Each row was made from one walk, in order. Every step used is in the known rows, and no mark comes twice. Write each row's walk.
Each row is shifted at random along 6 fixed directions that mean nothing.
Known rows
B/L/R/M: [-207  -27   27   83 -213 -187   -1 -332   55  623  -40 -227  183  -14
 -234 -172 -184  214  -11 -160   82  -69  109  207 -215   39  271  -31
  143 -175  -17 -287 -180 -121   30 -268 -178   31  179   81  -59  -79
 -202  240 -124 -167 -239   14 -101   13  102 -171   56 -583  -70   -9
 -211   20]
Z/R/V/Y: [-160 -252  -26  -31  226  -62  218  -19 -193    4  -61 -186  255    6
  247  102  -79 -196   26    6  -20  192  176  -48  -71  -16  -87  169
  -96 -247 -172  -51 -323 -100 -195  -59  234 -101 -147  -27   80 -123
   86   29   -6 -182   45  366   67  115 -177  -85   18   42  171 -323
 -119 -168]
L/D/M/Z/F/B: [ 407  108  214   44  -85 -265  -25    0   69   27   72 -126  251  -86
  227 -224 -357  -21 -399   -7   62  -50  205   -9  -29  189   45  -22
  -51 -172 -113 -241  -81 -219  -50 -182   10  187  -63  -13  438  134
 -151    9 -341 -628  171  216   22  -10  -11  -85 -226  204 -173  232
  408  -52]
L/R/J/F/B/D/M/V/H/Z/Y: [   5  118  -27  -37  -53  -28  -68  -82   61 -102   48  -66 -114  -36
   49  -11   28  -23  -37   17   67  103  -12   -6  -51  107  -40    7
  -33  239   72  -20  -14   41   35   57  106   63   24    2   62  -37
  -26  -40   51   61   38 -134 -112  -63  -35   50  -11  111  -26  112
   13  -53]
B/R/L/D/M/F/Z/H/V: [ 180   63   -1   32 -237 -424 -178   42  255  596   85   50  134  -54
 -111  -13 -216  616 -392  -64  367  -97  350  479  -96  180   24  254
   -1 -361   77 -118 -237 -299  293 -150 -381  247   80  162   25   -7
 -244  148 -135  -40 -392  -77   95  259 -158 -144 -188 -155  125  216
  122  274]
R/J/L/D/M/F: [ 151  -33   35  154 -121 -112   47   39   -1  292   23  245  146  -45
   10  -16   91  223 -158  -54 -298  -49 -167 -154  -83 -146 -127  -39
  -22 -307 -243 -126   63 -104  327  -23 -124  156   -2 -120  199  173
  118  -95 -226 -162  115  -36  -69    9  126  122  169   14  -51  -46
 -205  222]
M/B/D/L/R/J/F/V/Y: [  84  -82 -178  147 -105   29   38  202  103   34  -68  233 -306  -91
  -86  186  423  244  -91  114  -37  -73 -109   93  136 -373 -222  337
  -87   71  -31  -23  126  203  410  245 -257   88   48 -121   -8  112
  284 -179  -38  273  -10 -307   54 -130   39  122  243   37 -136  -35
 -185  230]
H/D/M/F/B/R: [ 129 -144  225   55   21 -302  -84  117  232 -140 -214  392  -70   86
   23  -51  252  189 -577 -455 -321  -35 -218   42  -23 -143 -236   37
 -309  213 -328   70 -277 -346  363  494   -5  229 -249 -110  198  338
  362 -536  146    8   95 -333 -296 -254 -181  201  146  397  177   48
  -35  214]
V/Y/L/D/M/Z/H/F: [ -34  161   30 -112  160   74   13    2    3 -113  119   74  137    1
    4  -20 -217  -99  110  148  151   28  117   40   47  131   85    9
  -33  -31  147   94   97  -78 -176 -114   10 -145  -27  122   22  -89
  -95   -9  -99  -46    9  171   99  135  -60   92 -226  269   35   35
  175   20]
H/F/Z/R/D/M/V: [ 225  -49   67  119 -281 -430 -287   82   62  425 -190  229 -287 -117
   -1   91  144  424 -215  -72  181 -252  -99  214  -73 -110 -256  223
   49  -24 -118 -124  144  -74  355  162 -163  318  235  -94  -42   66
  -19  174  -95   86  -45 -448  -35  -32 -193 -146  -20 -239   75  200
  -78  -47]
V/H/D/L/R: [ -96  -99    5   64  -76 -139   54 -271  -58  682   18 -140   79   27
 -131    3 -178  104   58  114  392   -5  175  225 -134 -184  148   57
  348 -393    6 -362   18  -72  -36 -437 -208  125  260   11   65 -230
 -265  354 -215 -246 -199  216    4  168  -22 -161 -129 -627 -166   10
  -32   50]
B/F/Z/Y/L/D: [ 154  112  134  -35  -66    7 -133  198  100 -230  105    5  146  -52
  -81 -142 -117  -20 -223  138  144 -109   21  179  201  150  -25  118
 -158   28   48  105   72 -234   70  -41  -26   -9 -325  219  -68  149
   10 -137    9 -102   27  189  229  264 -135  -34 -297  282   57   49
  363  127]
H/Y/L/R/J/F: [  33 -103   54    8   -3   84   79  -83   59 -212 -188   16 -134  -26
  116  -37  234 -148  -31 -108  -80  -48 -163 -306  -18 -289 -117  106
 -220  221 -255  -28  207  -78  186   23  168  179    3  -89   -2  100
  112 -210  104  -63  271 -150 -316 -167  170  241   11  -78 -305   71
 -130   33]
L/R/M/Z/H/F/V: [ 117    7  -38  -85   55 -223   38  -39   54   94   -7 -152   65  -68
  183  -44  -95  -29  -82 -171  111  129   81   70    0   83  -13   90
 -132 -111  -65    4  -61 -118  -73   13   -8   52    0  -37   82    8
  -63  -38  -21  -17 -110 -123  -99 -110   58  -81  -32   71   56  134
   20  -72]
Y/L/D/M/B/F/V/H: [ -33   67   23  -76  134 -168  -44  187   60 -230   69   64  213  -62
  -68   40 -117  116 -241   22  -43   66  -77  100   -4  348   43   66
 -273   45   19  224 -231 -213    2   49  -32  -51 -284   78   63  100
  -83 -294  146   -8  -54    4   37  115  -61  117  -58  240  268 -120
  366   61]
H/D/M/V/Y: [-316  -86  108   59   83 -308  -66 -293 -144  115 -205  -62    3  -39
    0   56  -58    6   -4   10  -25  143 -151   42 -219  142   23  101
   -9  151  -83 -173   17  -84 -221 -128  279  -31   88  -71  -57 -144
  -84  115    4  -34  161    3 -176   82  -84  -81  -13 -201  210 -225
    1 -487]
B/R/L/D/M: [ 501 -191  346  -32 -168  298  175  323   23 -669 -219 -147    0   59
  247  215  -22 -214  115  237 -143 -210 -148  -69  183 -222 -185 -440
  165 -124 -164  503  260  201 -155   94   32  113 -322 -149 -187  164
  129  -47   78 -213   74  364  263   70 -231  167 -144  254 -113   89
  355 -168]
V/H/Y/L/D/M/F/Z/R/J: [ 290   80   60  -46  -28  306  -85  263   60 -518   87 -136  -55  -46
  278  105 -126 -254   11  275  -15   -2   25 -105  -22  -82  -78 -166
   72 -121   38  314   86    6   11   46  280   19 -311  -21   21   25
   25  -83  226    2  -17  316  210  137 -135  163 -185  239 -140  145
  165  132]
F/Z/H/Y/L/D/M: [  30  123   23  -88   92   81 -123  -64  -97 -175   87 -156  146  128
   63  -21 -182 -108   47   54  -50   60   38 -142  -71  274  143 -149
   18  -77  111   61   39  -81 -307 -145  297 -136  -52   53   58  -77
 -221   92   84 -144  143  268  -16  215   -9   19 -209  112   66   27
  188 -168]
M/V/Y/L/R/J: [-132 -123    8   -1   45  171  139  -97  -88 -332 -106 -406  153 -131
  123  -21 -232 -380   79  129   45  120  -14  -24 -113   68  157  -24
  -58   21   24  146  -12 -107 -252 -374  276  -70 -238   86 -184 -132
  -29  -14  243  -94  -92  347   44  143  116   12  -79 -186  -76 -208
  163 -209]
L/R/J/B/D/M/F/Z/H: [ 289   97   84 -104  -46  504  178  303  131 -475  213 -105   18   50
  262   34  -91 -309  177   60 -182  110   46 -238  147   19    1 -482
   74  -19  105  326   48  166  -66  198  101 -103 -195   -8   56   24
  158 -160  146    4  -67  170  259  -92  -35   -8  -28  508   -7   40
  168  167]
L/D/M/B/R/J: [ -32 -170  -42  106  -70   13   56    2   -1   38  -38   73  178    3
   -8  -56   -2   47 -331 -358 -384  138 -201 -102 -124   65  -52 -104
 -142   -5 -105  -40 -299 -244  155  147  128   26 -192  -96  243  223
  277 -254   -4  -78   16  -57  -63  -95   65   37  300  175   87 -243
  -85  244]
J/B/L/D/M/Z/H/Y/V: [-133  -25 -156  -78  310   46   -9  -48 -112 -396  -34  198  183  148
  -28    3  135   37   18 -320 -186  170 -235 -258   89  283  -89  -12
 -304  236   99  191  -78  -29 -267  245  197 -187   -4   55   43   86
  119 -239  126  168  157  -84 -164   13   14  142  -22  433  285 -122
   35  -91]
Y/V/H/F/Z/R/J/L/D/M: [ 244  -38  -26 -164 -200   -3 -307  444  145 -356    0  363 -293  -56
  -82  353  350  279  -91   13  -73 -305 -351   30  112  -69 -345  -46
 -164  165  -74  440  204  -59  377  468  -27  290  -63  -61 -217  298
  176 -299  248  402 -144 -483  -56   14 -157  183  -43  124  131  140
  -41  309]
H/F/V/Y/L/D/M/Z/R: [  -6   -1   24  -72   27 -277 -160 -191  -14 -156 -200  -91  -85  -71
  106 -153 -201 -222  -52   35   87  -22  -96   21  -43  145   44  215
   -5   74  -35   51  169 -139 -158 -340  147   55  102   -1  -94  -98
 -232   64   82 -157   73   55 -291   24   95  -19 -241  -58 -126  177
  186 -260]
J/R/M/V/Y/L: [ 194  -47   -1  149  251 -113   56  260  -52  -64  -40  126  176  -68
   40  107   70  315 -202  -76    0  -96   90  180 -127  -31 -126  231
 -168 -348  -71  173 -343 -121  101  143 -159  -17 -343   89  102  154
  253 -238  -16   59 -130  274  258  207 -392  268  -38  104  335 -295
  -25   96]
D/L/R/J/B/F/Z/H: [ 211 -132  -73 -106   80  208  157  218  155 -211   75  113   52  140
  366  -17  136 -129 -181 -232 -134   29  105 -334  137 -118 -153 -112
 -306  -56 -196  124 -130 -263  112  276   29  107 -117  -57  314  214
  166 -426   91 -208  165    4 -250 -216   73  149   45  557 -197  134
  -77  314]
L/D/M/F/B/R: [ 207  101  348   65 -349  -58  -47   96  281  -13  -75  -59  -30  -92
 -179  -58 -174   68 -193  121   67 -167  -12  311   16   32  127 -121
  114  147   50   64   92   -4  233  -59 -125  144  -88   59 -177    1
  -62   21   89 -130 -251 -131  250  -18  -96 -100 -158 -123  -14  187
  349   96]
V/H/Y/L/R/J/F/B/D/M: [ 219  169  -39   21  158  125   91  119   22 -174  167   85   64  117
  -31   22  106  101 -149  -18 -159   42  101  -57  -84  -28  -22  -34
  -34 -187  -30   56 -283   29  112  122  -29  -22 -262  -27  367   88
  106 -253   -3  -76   71  203   60  -34 -135  360   80  220  -10  -36
    0  276]
J/B/D/L/R/M: [ 220  -31  182   58 -237   28   37   22  127  -74 -161 -140  -33  -38
  -14   -1  -45   92  -11  -14  -61 -151  -13   34    2  -45   14 -263
  131  -12 -107   98   27   15   12  -10 -123  133   24  -37 -119  101
  -40   44  -56 -177  -75   21   66  -10 -131   48  -85  -94 -106   95
  134  -48]
Z/H/L/R/D/M/B/F/V/Y: [-114  121  -43   57  -37    0   62  -24   28  159   10  -56  -74  -99
 -114   75  -61   47  177  328  145   64  232  291  -12    8  130  167
  171   -8  226  -35   20  243  -66 -104 -201 -156  144   16 -175 -201
 -136  159  -50  172 -159  -61  186   37  -30  -60   15  -77   10   37
    9  -14]
H/F/B/R/L/D/M: [   5  -65  264 -130 -105 -195  -45  -78  193 -357 -228  -28   70   69
   89 -114  -51  -52 -393 -186 -306  -27  -31  -52    9  141   15 -218
 -224  255 -271  294 -125 -352   -7    7  155  147 -194  -36 -115  246
  -27 -294  174 -222   64  -86 -317  -24   39  155  -48  229  -31  155
  290  -38]
H/F/V/Y/L/D/M/R: [ 275   70   -5  118   64 -305  -58  162    6  188  -55  218   29  -71
 -151   34   58  339 -195  130  121 -141   18  376  -47  -60  -50  345
   26 -360  -21   33  -58  -23  260  -51 -302   41 -152   -7   45   50
   53  -54  -66   67 -187   29  228  159 -209  123  -41  -82  154   21
   50  183]
D/L/R/J: [ -66 -203   53  -54 -287  186   31   16  149    2  -56 -280   57  -11
  -44  104  -79 -107   40   91  -20  -77  -38   99  -84  -87  107 -221
   42  -31  -20  205   18 -227   80 -190   66  103 -101  102 -316  -48
  -30    2  246    3 -296   49   58  145   90 -132  -38 -319  -60  -90
   49  135]
H/F/V/Y/L: [-137  -36  114  -58  245 -478  -25 -288    4   86 -110 -167  159  -55
   67 -183 -185   -9 -445  -21  250  129  240  119 -169  211   95  566
 -321  -17 -221 -263 -242 -487 -129 -347  172  136 -123   93  164  -86
 -274  -25   26 -344  216  211 -365  120   -7  107 -281 -166  -63   -1
  209 -259]
B/L/R/D/M/Z/F/V/Y: [-314   -6 -214  -51  146   73  155 -203 -169   87   53 -141   51  125
   79 -125  -69 -357  383  115 -144  164   48 -119   59    6  169   23
  181 -188   84   12  -26  219 -274 -316   25 -319  138  -27  -63 -220
  -51  158   21    9   -4  263  -54  -32  226 -169  205  -82  -29 -133
 -234 -180]
V/Y/L/R/J: [   4 -161  -42   67  -40   23   21    4  -37   66  -52  -63   19 -103
   10   40   19   -9 -175  -29   62  -64   -1   11 -111 -187  -16  233
 -164  -62 -107 -139  -91 -205  110  -89  103  129 -159  -32   87   54
  101 -116    2 -125   16  113 -100   17   44  147   41 -197 -204  -92
 -156  134]
R/J/F/B/D: [ 234   98  435  -49 -220   92  137  -30  232 -379   80 -441   35 -124
  164 -142 -226 -281 -319  119   29  160  154  -31   18  171   28 -212
  -10  227 -145  -53  -20 -155 -124 -125  189  205 -296   69   90    6
 -113  -26   -5 -408  219  220  135  -28  -40  -64 -291  141 -190   41
  645 -185]
F/V/Y/L/D/M/B: [-177  101   60   23  -76  -80 -184  -90  -30 -216 -106 -175   11 -161
 -195    8 -207   13   19  204  -49    5 -108  108  -92  358  247    4
  -18  342  225   64  130   58 -199 -210  156 -116   56   84 -282  -86
 -207  138  108   76  -50  -74   81  185  109  -75 -131 -179  114  -90
  354 -310]
R/B/D/M/Z: [ 278  -27   29  155 -201   -3  -88  216   35  232    2  242 -190    5
 -128   91  119  361  -72 -159   44 -229 -195   81   82 -117 -187  -51
   97   46   52 -158  101  103  225  369 -212  129   52  -72  156  146
  163   98 -297   36   94 -229  183 -160 -161  -42  123   85   28   44
  -53   44]
Y/V/H/L/R/M/B/D: [  17  -36  -55  143  157   44  129  -43 -150  -38    1    6   87  -84
  -99   -6  -22   84  -17 -125  103  125  -21   46    0  -26  -26  -33
  105  -86   75 -155 -127  195 -139  140 -134  -87  -16  -49  162   52
   76   44 -166   43    8   95  108  -82 -107   67   88   20    7  -94
   26  -36]
L/R/B/F/Z/Y: [-313   62 -252    3  199   78  186 -176 -145  494  243   -8  272  174
  -56 -334  -64 -165  116 -191  -26  178  296  -95   57   57  193   93
  -15 -200   85 -381 -256  -26   50 -104    3 -325  100   98  264  -49
   78   86 -183 -129   14  174   40  -86  188 -272  233   12   27 -139
 -397  227]
L/R/J/F/B/D: [ 248  -37   57   53  -13  119  223  124   60 -136  112   37   24   19
   78  -85  203  -80 -291 -218 -207  101  -31 -156  135 -196 -178  -78
 -119  -53 -226  -89 -121   -6  181  219  -54  104 -239  -84  341  243
  335 -317 -122 -169  157   29   39 -234   21   79  196  303 -105  -90
   48  236]
M/F/Z/Y/V/H/L: [ -19 -104 -158   31  351  178   26  120 -153   -7   94  279  -88  118
    4  161  338   46  198   70  250    1   -5  -99  155 -346 -205  206
  -70  -83   34 -128  182  272   40  388  -27  -68   74  -22   92   -1
  188    8   -2  331  141  -24  -30  -75  -71   71   71   96   -3   17
 -392   26]
D/M/R/L: [ 260 -254  179   40  173  113  301  110  -57 -190 -112 -111  313  160
  357  -18  -71  -97  -11  -33 -235    6  177 -135  -77 -150  -35 -338
   49 -466 -229  273 -269  -77 -132  -13  -22  -29 -350  -53   96   80
  134 -115   29 -263   52  572  102   97 -115  123   -4  196   70 -132
   62  -43]
V/H/F/Z: [  71   11   88  -31   -2 -170  -53  -44   68  505  160   50 -133   29
   31  -14   -5  179 -205  -31  472  -45  196   55   23 -149  -34  210
  -31  -60 -107 -458  101 -139  193  134    6  252  131  -29  300    2
 -122  167 -185 -188   97 -123  -93 -142  -92 -106 -110 -236 -197  226
  -77   17]
Y/V/H/Z/F: [-333  -84   21 -237  220  -71   41 -188  -94   85  131  -32   86   49
   32   -4 -102 -237  180  -29  351   72   53 -124  -28   87   18  114
  -81  120  -39 -193   -6 -146 -163  -75  146   18  201   93   27 -202
 -208  153   59  -33  103   -3 -226  -45  -14 -224 -187 -245   65  -58
   -6 -151]
B/D/M/R/L: [ -11 -180  222  139 -303 -357 -132 -134  170  417 -268   98  -68  -12
  -49  -94   36  401 -354 -164  -28 -170   -1  163 -183  -63  -16   51
  -21   60 -195 -113 -165 -298  255  -44 -183  251    3  -38 -115   38
 -129  -20   -8 -139   56 -149 -265   36   -4   -2  -48 -251  -39   91
   26  -11]
Y/V/H/D/M: [ 178 -102  236 -113  129  -65  -19  155 -129 -345  -34  -12    8   -7
   81  335   -1  -23   63   89   79   -5 -203   -1  -71   64 -201 -146
   35  -41 -106  146   23    5 -248  183  208  117 -175 -124   54  -15
  -13   25   55  -34  131  162   94  102 -366   91 -210   17  235 -120
  246 -277]
V/H/Z/F/B/R/J: [ 133  -41   -2    0   61  179  192 -107  -26  213  166 -121 -100   62
  194  -52  -24 -230  -40  -22  302   80  268 -113  -56 -300  -55   88
  121  -87 -104 -451  -72   71   15   52   17  204   81 -103  476  -84
    5  138 -159 -237  180  108  -96 -336   21  -17   54 -143 -413  161
 -185   87]
V/H/L/R/B/D/M: [-312  -35  -19  -23   -6    5   65 -279  -63  257  -34 -106   54  128
 -159  -45 -117  -11   84 -121  -48  104   25  -57 -153  123  209 -195
  184   28   21 -165 -170    8 -168 -130   44  -91  202  -42   21 -114
 -204  156  -49 -104   25   12 -223  -67   63  -34  158 -241  -36  -75
 -101  -73]

Which walk is each row?
[ 111  117 -154  129    4    1 -111   81 -103  209   32  318 -231  -31
  -43  -50  165   87   95   31   11 -272   70  -84   76 -289  -30  175
   31   24   62 -251  127  249  165   86 -209   -4  258 -103  188   60
  103   43 -283    0  131 -179  -22 -208  114   81  162  -35 -250  183
 -310  126]	V/Y/L/R/D/M/Z/F/B
[-107  167  -57   33  -92 -136    6 -109   -5  311   86 -185   86  -88
  -81  -76 -289    5   71  192  169    5  235  253  -21  196  210  165
  177  -72  173 -206 -108   73  -42 -350  -75  -91  107   61   -9 -228
 -212  315 -169 -168 -197   76  233   83   -4 -224  -23 -217  -19   19
   55  -68]	L/D/M/Z/F/B/R/V/Y
[ -11 -142   52   13 -115 -206 -120  -20   81  130 -144  293  -39   11
   69  -34  111  145 -131 -167 -175 -162 -164  -87    2 -224 -175  -39
  -43  -36 -220   93  100 -175  282   85 -104  154  114  -71  -99  163
   77  -85  -42   27    2 -190 -279  -16   37   16   71   51  -21  135
 -170  162]	H/Z/R/L/D/M/F
[  21   63 -130   -7   98  244  -10  162 -145 -179   86  143 -186  -35
  -77  140  226  -58  222  208  303  -48  -43  -62  326 -180 -182  108
   26  171  119 -111  383  382  -54  282  -40  -76  127  -59  -37   81
   68  127 -156  224  188 -143  168  -69  -19    8   32  133 -184  154
  -69  -16]	R/B/F/Z/Y/V/H/L/D
[ 182   74  149  102 -234  -30 -313   29   90  -91 -186   51 -295  -61
  -88  -84    8   95  -90   35  108 -267  -45  107    6   19  -12  110
   -6  403  144  -40  137    8   36   43   -3  150   40   51 -148  -14
  -81  102   31   14  162 -178  -39   -9  -34   96 -215  -18 -157  272
   99 -151]	F/B/R/D/M/Z/Y/L
[  97  -79   59   36   42  -77   18  176   55 -227 -140  -11  155   32
   84  199   17  225 -156   62   -3   82  -47  154  -24   46 -114   -9
  -89  -94  -41  301 -239  -85   15  218   63  -14 -362   -9  -69   63
   58 -188  188   56 -101  104  212  226 -338  215  -46  241  228  -11
  156   -8]	B/L/D/M/R/V/H/Y
[-223  -79 -307   31  124 -168 -127   33  -14  174  -19  239   -4   37
  -19  115  182  358 -161 -272 -115   76   19   90  -15    6  -70  197
 -181   52   77  -41 -330  -96   81  335  -75  -83   51  -27  105  104
  196 -176  -19  267 -111 -254 -159    3  -59   71  269  250  170  -68
 -334  168]	F/Z/H/D/M/B/L/R/V/Y
[ 400   25  286  -42 -110   68   11  292  154 -457  -22    4  -83  -28
  333  -34  -42 -195 -134  -53 -227 -105   22 -184   91    3 -124 -324
  -41  123 -117  292  -11  -42   12  217   70  127 -175  -35   34  210
  152 -230   34 -186  106    5  143 -106 -146   18 -141  414   19  136
  333  -14]	J/R/D/M/Z/F/B
[  -4  104 -212  -76  170  317   97  152 -112 -248  143 -122   38   58
   29   76 -132 -188  336   94   14   92   98   -1   87  170  130  -95
  107  -67  354  219  -89  262 -335  -42  -32 -332  -49   63  -19 -185
  -20   58   43  159 -106  242  246   41   22    5   21  258  122 -117
   74  -42]	F/V/Y/L/R/B/D/M/Z/H
[  57 -159  -98   94   58 -223    5  185  -98   38 -146  321 -185  -81
   45   52  368   86 -242 -140  -73  -85 -177  -41  178 -305 -309  452
 -281  -41 -268  -45  -37  -92  236  186 -107   90 -150 -191   78  216
  259 -290  -40   19  216 -158 -147 -125  -31  217  223  133  -66  -30
 -214  104]	B/F/V/Y/L/R/D
[  91 -130   -5   -4 -253  260 -138   65   76 -198  -57 -107 -137  -25
  -12   98    4 -121  132   31 -105  -99 -258   30   -9 -126  -84 -306
  189   68   62  251  257   33  -12   74   69   91   -8   32 -276   70
  113   25   99  260 -168  -91   38   31   35 -124   29  -22  -29   -2
  -22   67]	H/L/D/M/Z/R/J
[ 181  -74   87  -54 -173 -133 -159   87  118  118   23  -89   46   45
  145   62  -93  169 -280 -135  -65  -42  115   58  -82  119  -15 -155
    4 -214  -51  117 -224 -323  -23   55   69  150  -85  -30   24  113
  -88  -30   22 -123  -90   28 -108  142 -168  -10  -49  114   77  107
   55  104]	F/Z/H/L/R/D/M
[-320  122 -152  -11  127 -143  -89 -225  -52  162   84  -59  190   32
   17 -187 -164    9  -48  -13  -27  224  144  -53  -30  347  159   58
  -84   94   96 -192 -145 -125 -116  -95  140 -185   85   78   87  -46
 -213   79  -60  -67  123  -11 -173   95  127 -101   45  186   25   47
  -54  -97]	R/V/H/L/D/M/B/F/Z/Y
[ 419  -19  -92  -53   77   85  107  349   13 -138   38  206 -102   66
  166  205  263  134  108    0  -40  -67  -29   11  226 -241 -280  -47
   25 -282  -28  386  185  247   82  275 -317   39  -55  -71  -38  164
  235 -153  -55  276 -149  -96  208   -4  -79   92   35  319  137   85
   15  171]	J/R/L/D/M/Z/H/F/V
[  48   57   30   34 -132   83  -38   69 -156  -23 -104  -67 -155  -91
 -155  236   20   35  413  303   36 -222 -169   37  -25  -19   53  -37
  273  -29   99  124  345  337  -83 -235  -50  -36  151  -26 -369 -177
 -151  318   12   61  -91   13  262  201  -68    8 -104 -417    8  -63
   41 -221]	J/R/V/Y/L/D/M
[-133    4 -149   40   59  -10   77  -31 -165  253   50    8 -116  -69
  -73    8  191  -39  164   68   14   15   17  -70  104 -180  -19  252
   51 -152  -31 -119   72  177   27 -202 -104  -69  117  -67  -91  -78
   50  140 -108   99    4    8   71   37  118  -16  165 -314  -36 -180
 -202   10]	J/F/V/Y/L/R/D
[ 105   30 -243  -67  385 -104  132  -78  -45 -121   66   24  208   27
  280 -155  -62  -48 -269 -314 -170  235  180 -261 -107  197    8  216
 -354 -155 -116  -19 -391 -279 -117  -60  126   17 -101  -53  488  123
   81 -321  -77 -202  108  135 -360 -118  127  325   90  378  -64  -27
 -114  143]	D/M/Z/H/F/V/Y/L/R/J/B
[-118   89 -126   76  176 -116   95 -344 -109  397  189  -53  240   39
  101 -307 -174  -55 -166 -207   34  234  240 -144  -56  -40   93  -12
  134 -345  -88 -416 -221  -19 -134 -160  -97  -50  154  -29  463   16
  -91  134 -334 -310   72  266 -175 -116  152  -17  138    8 -246  113
 -179   91]	V/H/Z/R/M/F/B/L/D
[-333  205  -82  -17  -41  203  -52 -147   32  -48  -69  -63 -342  -63
  -72   53   55 -132  565  259  131   -6   15   29   79  -31  158 -169
  232  402  243   64  405  399 -177  -42  -46 -202  405   23 -434 -230
 -135  228  103  377 -131 -286   57  -81   88 -138  -13 -178  -51   98
 -107 -277]	J/B/F/Z/H/D/L/R/M/V/Y
[ -46  142  147   60 -109 -225   15   -8   87  162   20 -172    6 -147
  -61   29 -195  113 -136  278  106   89  200  275  -95  192  106  243
   64   -8   55 -152 -143    9   38 -165    9  -38  -62   -3  -25 -178
 -187  212  -80 -109  -31   90  238  103 -128 -100  -73 -132   76  -43
  210 -158]	R/B/D/M/F/V/Y
[-235   59  -49 -211   83   32  -57  -83  125 -288  141  -16   69   57
  -63 -120  -67 -121 -103 -188 -190  173  -20  -45  -93  361   66 -190
 -112  207   42  279 -297 -296  -58  -29  104   11 -122  207  -87  -14
  -54 -254  321  185 -129  -59 -233    0  113   45  -89  129  212 -111
  123  129]	Y/V/H/F/B/D/M/Z/R/J/L
[ 230  104  -50   49    4  145  -43   70 -122 -297  -43  163 -164  -19
 -112   43  247  -21  346  152   80 -206 -251 -133  251  -94 -138   43
   43  219  160  -15  521  521  -63  109 -123  -37  241  -30  -68  -10
   56  159 -128  106  231 -145  100 -116  140   27  -82   72 -173  194
   -7 -206]	J/F/B/L/D/M/Z/Y/V
[ -63   87 -159  -58   43   94 -132  212  -10 -386  133  213  108  -27
 -146  -21  155   56  -13  -57 -298    5 -213  -58  115  304  -83  -27
 -256  214  145  261  -25  -74  140  219   66 -144 -173  141 -124  197
  198 -256  186  320   -2 -168   88  108   89    3   32  358  291 -143
    3  189]	R/J/L/D/M/B/F/Z/Y/V
